Below is a small trained network, with its code and all its weights. Each question gives an input and a target symbol and asks what happens when units are switched off, that is, made to give their printed mean instead of their output.

import numpy as np


def w(rows, s, z=0):
    codes = np.array(rows[::2]) - 128.0
    scale = np.full(codes.shape[1], s)
    scale[-1] = z or s
    return codes * scale


def f(y):
    return y / 2 * (1 + np.tanh(0.7978845608 * (y + 0.044715 * y**3)))


def softmax(a):
    e = np.exp(a - a.max(-1, keepdims=True))
    return e / e.sum(-1, keepdims=True)


def log_softmax(a):
    a = a - a.max(-1, keepdims=True)
    return a - np.log(np.exp(a).sum(-1, keepdims=True))


def net(x, mask):
    ids = ['ΘΞαβγδεζηλπστφψω'.index(c) for c in x.split()]
    T = len(ids)
    res = E[ids] + P[:T]
    u = 0
    for l in range(2):
        r = res
        for j in range(3):
            rows = slice(2 * j, 2 * j + 2)
            q, k, v = (r @ M[l][rows].T for M in (Q, K, V))
            z = softmax(np.where(np.tri(T) > 0, q @ k.T / 2**0.5, -1e9)) @ v
            o = O[l][rows]
            res = res + np.where(mask[u + j], z, o[:, -1]) @ o[:, :-1]
        u += 3
        y = f(res @ A[l][:, :-1].T + A[l][:, -1])
        res = res + np.where(mask[u : u + 16], y, B[l][:, -1]) @ B[l][:, :-1]
        u += 16
    return log_softmax(res[-1] @ U[:, :-1].T + U[:, -1])


Q, K, V, O, A, B = {}, {}, {}, {}, {}, {}
E = w([
[128,96,102,124,99],'Θ',
[58,186,85,115,183],'Ξ',
[25,172,196,119,142],'α',
[147,73,210,139,116],'β',
[180,181,142,211,219],'γ',
[158,79,165,82,139],'δ',
[183,56,155,62,119],'ε',
[113,138,75,21,156],'ζ',
[129,182,92,107,108],'η',
[182,95,89,122,225],'λ',
[132,124,174,173,203],'π',
[166,63,183,109,80],'σ',
[121,3,90,181,133],'τ',
[146,89,171,82,195],'φ',
[165,181,25,145,56],'ψ',
[187,141,195,209,43],'ω',
],0.022)
P = w([
[100,254,176,66,213],'0',
[108,238,165,71,205],'1',
[120,220,169,91,196],'2',
[126,194,173,106,171],'3',
[131,179,177,124,160],'4',
[136,161,178,135,145],'5',
[138,140,182,154,140],'6',
[143,125,191,163,124],'7',
[151,108,183,171,115],'8',
[150,100,188,185,104],'9',
[156,78,187,192,97],'10',
[157,67,192,199,94],'11',
[165,53,188,193,92],'12',
[159,60,192,194,103],'13',
],0.0048)
Q[0] = w([
[148,117,145,43,134],'L0H1',
[50,152,106,108,170],'L0H1',
[8,177,81,140,109],'L0H2',
[117,103,106,108,204],'L0H2',
[49,161,71,111,137],'L0H3',
[195,165,15,172,164],'L0H3',
],0.013)
K[0] = w([
[127,101,202,5,101],'L0H1',
[114,218,120,93,141],'L0H1',
[51,203,176,55,161],'L0H2',
[122,105,158,125,187],'L0H2',
[13,136,1,125,148],'L0H3',
[147,203,99,101,156],'L0H3',
],0.01)
V[0] = w([
[194,212,78,99,146],'L0H1',
[209,132,122,122,105],'L0H1',
[83,57,54,211,111],'L0H2',
[225,155,115,178,67],'L0H2',
[88,125,137,183,154],'L0H3',
[52,2,105,155,85],'L0H3',
],0.0053)
O[0] = w([
[109,108,177,142,156,31],'L0H1',
[63,180,103,102,125,173],'L0H1',
[254,162,199,170,177,254],'L0H2',
[82,128,93,186,117,125],'L0H2',
[90,121,105,82,111,121],'L0H3',
[147,168,163,6,213,67],'L0H3',
],0.0069,0.0025)
A[0] = w([
[88,254,166,151,180,59],'L0N1',
[159,124,40,38,32,162],'L0N2',
[141,82,80,155,158,168],'L0N3',
[72,192,209,133,122,9],'L0N4',
[123,74,91,119,88,166],'L0N5',
[166,122,95,151,96,60],'L0N6',
[170,116,151,168,189,72],'L0N7',
[82,76,220,102,160,168],'L0N8',
[148,109,73,131,81,139],'L0N9',
[210,124,128,121,34,110],'L0N10',
[122,166,210,207,42,1],'L0N11',
[218,169,86,124,137,90],'L0N12',
[73,57,190,129,141,165],'L0N13',
[112,163,107,137,12,174],'L0N14',
[247,165,117,173,74,94],'L0N15',
[189,80,192,80,152,143],'L0N16',
],0.0096,0.0052)
B[0] = w([
[95,194,108,190,84,166],'L0N1',
[228,187,109,66,72,163],'L0N2',
[184,44,126,126,152,169],'L0N3',
[94,174,127,3,164,129],'L0N4',
[162,147,146,131,69,153],'L0N5',
[126,129,182,109,159,131],'L0N6',
[126,121,78,204,99,198],'L0N7',
[159,147,221,138,126,212],'L0N8',
[176,132,173,93,121,138],'L0N9',
[115,176,131,183,153,190],'L0N10',
[198,56,67,23,227,165],'L0N11',
[133,143,186,154,126,153],'L0N12',
[141,175,176,98,58,187],'L0N13',
[230,189,139,127,190,150],'L0N14',
[153,122,176,122,240,213],'L0N15',
[74,88,164,175,94,254],'L0N16',
],0.0068,0.0095)
Q[1] = w([
[98,101,87,56,101],'L1H1',
[79,82,227,83,74],'L1H1',
[120,114,255,128,35],'L1H2',
[170,81,96,189,147],'L1H2',
[108,214,68,146,75],'L1H3',
[158,103,122,198,125],'L1H3',
],0.0094)
K[1] = w([
[84,189,91,90,178],'L1H1',
[240,164,211,135,172],'L1H1',
[166,176,207,109,132],'L1H2',
[135,79,151,204,123],'L1H2',
[32,152,80,147,105],'L1H3',
[141,92,142,255,63],'L1H3',
],0.0087)
V[1] = w([
[133,170,95,162,23],'L1H1',
[95,197,199,110,182],'L1H1',
[32,158,153,58,99],'L1H2',
[132,201,132,126,215],'L1H2',
[181,144,95,145,138],'L1H3',
[2,60,112,126,66],'L1H3',
],0.0063)
O[1] = w([
[152,156,186,93,155,92],'L1H1',
[108,139,109,160,128,152],'L1H1',
[146,106,134,117,118,70],'L1H2',
[245,136,159,115,161,142],'L1H2',
[119,117,107,148,119,147],'L1H3',
[74,104,140,136,153,12],'L1H3',
],0.011)
A[1] = w([
[215,118,104,155,181,96],'L1N1',
[100,187,87,135,140,84],'L1N2',
[88,173,56,47,174,74],'L1N3',
[108,109,130,160,41,134],'L1N4',
[186,194,111,93,42,193],'L1N5',
[107,243,155,113,171,39],'L1N6',
[111,79,100,198,179,40],'L1N7',
[112,83,126,11,157,201],'L1N8',
[144,32,146,88,130,150],'L1N9',
[119,194,37,52,207,66],'L1N10',
[92,138,135,164,208,129],'L1N11',
[153,47,33,128,159,104],'L1N12',
[11,30,184,109,159,45],'L1N13',
[97,237,91,175,134,128],'L1N14',
[133,30,97,174,59,15],'L1N15',
[138,70,129,135,175,254],'L1N16',
],0.011,0.0082)
B[1] = w([
[62,128,124,95,90,251],'L1N1',
[132,107,144,77,106,135],'L1N2',
[122,148,179,11,123,138],'L1N3',
[63,148,115,128,143,163],'L1N4',
[112,141,105,144,182,224],'L1N5',
[114,91,117,172,95,150],'L1N6',
[143,173,160,48,112,177],'L1N7',
[131,124,42,145,104,152],'L1N8',
[147,143,76,118,53,167],'L1N9',
[92,86,188,102,151,150],'L1N10',
[136,73,68,91,110,167],'L1N11',
[54,98,179,122,137,160],'L1N12',
[185,73,135,68,189,144],'L1N13',
[197,108,182,129,99,168],'L1N14',
[188,160,118,92,163,157],'L1N15',
[119,118,103,168,160,204],'L1N16',
],0.011,0.017)
U = w([
[117,136,124,119,136,82],'Θ',
[11,240,182,105,45,152],'Ξ',
[32,64,70,156,121,145],'α',
[82,144,149,120,221,107],'β',
[129,159,1,196,174,239],'γ',
[73,130,48,134,26,117],'δ',
[201,222,190,87,194,95],'ε',
[108,100,90,114,92,239],'ζ',
[212,118,102,109,21,127],'η',
[123,134,122,117,126,78],'λ',
[119,129,115,121,125,98],'π',
[109,88,251,34,104,3],'σ',
[116,165,112,51,128,59],'τ',
[200,34,90,123,227,119],'φ',
[117,78,158,252,156,215],'ψ',
[118,129,118,118,123,99],'ω',
],0.0081,0.0051)

Each question gives the input, a string of symbols that net reads in full, and the target symbol t.
The units are the heads (2 rows each of Q, K, V and O) and the neurons (one row each of A and B). Each row of codes is followed by its name. A weight is (code - 128) times the scale printed after its matrix; where a second scale follows, it is the last column's (O, A, B and U).
mask holds one flag per unit, layer by layer, with each layer's heads first. A switched-off unit (its flag False) gives its mean, the last column of its rows in O or B, instead of its output. The means were averaged over made-up inputs and are rounded, as every weight is.
A unit's drop is (log p(t) with every unit on - log p(t) with that unit switched off) / (log p(t) with every unit on - log p(t) with every unit switched off).
The circuit of an input: a set's keep is (log p(t) with only the set's units on - log p(t) with every unit switched off) / (log p(t) with every unit on - log p(t) with every unit switched off). Starting from the 12 units with the biggest drops (on a tie, the unit counted first), units are removed one at a time, each time the one whose removal leaves the highest keep (on an exact tie, the one counted first), for as long as the keep stays at least 0.8.
units of the circuit, in order: the units of the circuit, biggest drop first
top k neurons: the k neurons with the biggest drops, biggest first
top k neurons in layer l: the k neurons of layer l with the biggest drops, biggest first
input τ λ Ξ σ α λ σ, target η: units of the circuit, in order => (L1H2; L1N9; L0H3)
input π π δ λ γ σ τ, target φ: units of the circuit, in order => (L1N15; L0N3)
input β γ β ε σ σ η Ξ τ σ β, target ψ: top neuron in layer 0 => (L0N16)
input γ π σ λ λ ω ε, target γ: top 2 neurons => (L1N5; L0N11)
input γ γ τ α γ δ σ, target η: units of the circuit, in order => (L1H2; L0H3; L1N9)
input λ η π σ φ σ π σ σ τ σ ζ, target τ: top 3 neurons => (L1N3; L0N2; L1N8)
input λ ω λ φ β, target γ: top 3 neurons => (L0N11; L0N14; L1N5)
input ω ζ τ γ φ β β ψ Ξ ε δ σ σ φ, target ε: top 4 neurons => (L0N14; L0N2; L0N9; L0N15)
input ψ ε γ Ξ Ξ σ σ γ Ξ β, target ε: top 2 neurons => (L0N14; L0N2)
input γ τ β γ σ γ τ ω σ σ σ, target γ: top 3 neurons in layer 0 => (L0N14; L0N11; L0N15)
input σ β σ ω γ α ε β δ β, target η: top 3 neurons in layer 1 => (L1N9; L1N15; L1N16)
input σ λ φ δ ζ σ Θ, target γ: top 2 neurons => (L1N1; L1N5)
input Θ α σ δ ζ σ Θ σ ζ γ σ ε, target η: top 2 neurons in layer 0 => (L0N4; L0N8)
input ψ β Θ α α β β φ γ β Ξ γ δ, target η: top 3 neurons => (L1N9; L0N8; L0N4)
input σ φ δ σ γ σ φ, target φ: top 2 neurons in layer 1 => (L1N13; L1N1)
input ω σ γ σ Θ σ σ σ γ σ β, target γ: top 4 neurons => (L0N14; L0N11; L0N15; L1N1)
input σ σ γ γ η γ φ φ γ ζ, target τ: top 4 neurons in layer 1 => (L1N3; L1N8; L1N10; L1N16)
input λ α ω π γ β ψ ε, target ε: top 2 neurons in layer 0 => (L0N14; L0N2)
input ε ζ σ γ τ φ, target ψ: top 2 neurons => (L0N16; L0N8)
input γ σ φ, target φ: top 3 neurons => (L1N13; L1N1; L0N2)
input σ π α Ξ ε σ Θ β γ, target η: top 2 neurons in layer 0 => (L0N1; L0N7)
input σ σ η ε γ β, target σ: top 3 neurons in layer 0 => (L0N8; L0N13; L0N15)
input σ ε β σ α σ σ γ σ β, target η: top 2 neurons in layer 1 => (L1N9; L1N1)
input σ α φ, target η: top 2 neurons => (L1N9; L0N4)
input δ σ γ σ γ Ξ σ β σ φ σ τ, target φ: top 3 neurons in layer 0 => (L0N2; L0N14; L0N3)
input σ ψ ψ τ γ ζ σ σ γ α Ξ σ φ, target η: top 2 neurons => (L0N8; L1N9)
input δ γ γ π λ σ β γ σ φ ζ σ ω δ, target γ: top neuron => (L0N11)
input ω γ σ, target γ: top 2 neurons => (L1N5; L0N11)
